Below is a small trained network, with its code and all its weights. Each question gives an input and a class and asks what happens when units are switched off, that is, made to give their printed mean instead of their output.

import numpy as np


def w(rows, s, z=0):
    codes = np.array(rows[::2]) - 128.0
    scale = np.full(codes.shape[1], s)
    scale[-1] = z or s
    return codes * scale


def norm(h):
    return h / np.sqrt((h * h).mean(-1, keepdims=True) + 1e-5)


def f(y):
    return y / 2 * (1 + np.tanh(0.7978845608 * (y + 0.044715 * y**3)))


def log_softmax(a):
    a = a - a.max(-1, keepdims=True)
    return a - np.log(np.exp(a).sum(-1, keepdims=True))


def net(x, mask):
    res = np.array(x, float).reshape(1, 2) / 4 @ E
    u = 0
    for l in range(3):
        y = f(norm(res) @ A[l][:, :-1].T + A[l][:, -1])
        res = res + np.where(mask[u : u + 5], y, B[l][:, -1]) @ B[l][:, :-1]
        u += 5
    return log_softmax(norm(res)[-1] @ U[:, :-1].T + U[:, -1])


A, B = {}, {}
E = w([
[153,140,135,251,110,19,165,120,142,127,111],'x0',
[181,80,45,128,140,190,193,96,103,101,121],'x1',
],0.015)
A[0] = w([
[110,116,106,152,11,142,81,33,46,140,140,74],'0.n0',
[91,120,150,134,115,78,2,157,114,162,194,127],'0.n1',
[125,183,162,161,79,78,131,122,177,137,125,1],'0.n2',
[149,108,112,146,137,93,133,133,148,80,106,185],'0.n3',
[173,138,176,130,144,136,117,124,84,139,123,17],'0.n4',
],0.0082,0.0084)
B[0] = w([
[108,97,165,149,51,241,190,129,212,56,43,110],'0.n0',
[178,120,169,136,144,196,159,40,132,170,65,254],'0.n1',
[88,65,107,113,149,198,144,182,141,64,118,174],'0.n2',
[79,134,99,112,179,189,38,123,144,165,151,212],'0.n3',
[2,165,150,181,68,188,124,99,216,2,39,102],'0.n4',
],0.0096,0.0063)
A[1] = w([
[82,179,208,87,42,96,85,95,156,116,98,27],'1.n0',
[176,171,111,49,157,148,118,130,137,195,163,84],'1.n1',
[178,107,67,145,137,152,208,167,166,38,75,33],'1.n2',
[136,123,124,245,108,72,220,149,172,59,82,62],'1.n3',
[82,166,157,96,83,212,113,116,180,98,169,3],'1.n4',
],0.012,0.0055)
B[1] = w([
[177,156,96,72,44,78,133,70,109,48,115,176],'1.n0',
[75,127,116,196,182,131,165,174,152,156,119,254],'1.n1',
[199,115,153,118,58,90,149,74,130,34,45,181],'1.n2',
[60,140,108,100,135,84,59,135,94,163,249,211],'1.n3',
[66,97,55,150,78,95,59,160,13,86,205,165],'1.n4',
],0.016,0.0094)
A[2] = w([
[244,219,242,46,10,87,109,57,54,89,104,2],'2.n0',
[142,128,119,196,239,151,187,151,229,137,71,157],'2.n1',
[150,80,40,26,107,230,116,173,73,74,115,196],'2.n2',
[230,75,191,148,111,199,151,48,116,172,91,131],'2.n3',
[71,100,68,127,193,131,120,213,49,90,229,113],'2.n4',
],0.011,0.0085)
B[2] = w([
[212,72,50,120,70,87,190,51,127,24,37,189],'2.n0',
[157,69,245,104,185,247,177,120,153,131,104,197],'2.n1',
[105,176,91,116,55,36,31,80,115,89,201,213],'2.n2',
[186,102,57,105,112,117,135,135,139,85,138,184],'2.n3',
[133,144,151,169,162,118,135,213,116,229,174,249],'2.n4',
],0.015,0.017)
U = w([
[83,142,88,204,122,48,40,217,50,214,253,187],'0',
[249,21,51,82,24,51,96,31,93,26,97,134],'1',
[194,30,196,188,184,208,208,197,162,210,58,233],'2',
[29,253,115,28,98,70,246,161,161,187,61,9],'3',
[37,210,113,34,114,70,232,64,189,213,36,9],'4',
],0.014,0.011)

Each question gives the input, the list of numbers given to net, and the class t.
The units are the neurons (one row each of A and B). Each row of codes is followed by its name. A weight is (code - 128) times the scale printed after its matrix; where a second scale follows, it is the last column's (A, B and U).
mask holds one flag per neuron, layer by layer. A switched-off neuron (its flag False) gives its mean, the last column of its row in B, instead of its output. The means were averaged over made-up inputs and are rounded, as every weight is.
A unit's drop is (log p(t) with every unit on - log p(t) with that unit switched off) / (log p(t) with every unit on - log p(t) with every unit switched off).
The circuit of an input: a set's keep is (log p(t) with only the set's units on - log p(t) with every unit switched off) / (log p(t) with every unit on - log p(t) with every unit switched off). Starting from the 12 units with the biggest drops (on a tie, the unit counted first), units are removed one at a time, each time the one whose removal leaves the highest keep (on an exact tie, the one counted first), for as long as the keep stays at least 0.8.
units of the circuit, in order: the units of the circuit, biggest drop first
unit that matters most: the unit with the biggest drop
k most important neurons: the k neurons with the biggest drops, biggest first
k most important neurons of layer l: the k neurons of layer l with the biggest drops, biggest first
drop when u is switched off: that unit's drop, to one decimal
input [-4,3], class 0: unit that matters most : 0.n1
input [-3,-2], class 2: units of the circuit, in order : 1.n1, 1.n3
input [3,3], class 2: 2 most important neurons : 0.n2, 0.n3
input [3,1], class 2: 3 most important neurons : 0.n3, 1.n3, 1.n4
input [-3,-4], class 1: 2 most important neurons : 0.n3, 1.n0
input [-4,4], class 0: 2 most important neurons : 2.n2, 0.n1
input [2,3], class 2: 2 most important neurons of layer 0 : 0.n3, 0.n2
input [1,0], class 2: 2 most important neurons : 1.n3, 1.n4
input [-3,3], class 2: 3 most important neurons : 1.n1, 2.n1, 0.n2
input [-7,-8], class 1: 2 most important neurons of layer 1 : 1.n0, 1.n3
input [0,-3], class 2: 2 most important neurons : 0.n1, 1.n2
input [-3,-5], class 1: drop when 1.n0 is switched off : 1.6
input [-7,6], class 0: drop when 1.n3 is switched off : 0.0
input [8,6], class 0: drop when 1.n3 is switched off : 5.8
input [-2,-6], class 1: drop when 1.n0 is switched off : 1.1
input [4,3], class 0: most important neuron of layer 1 : 1.n1
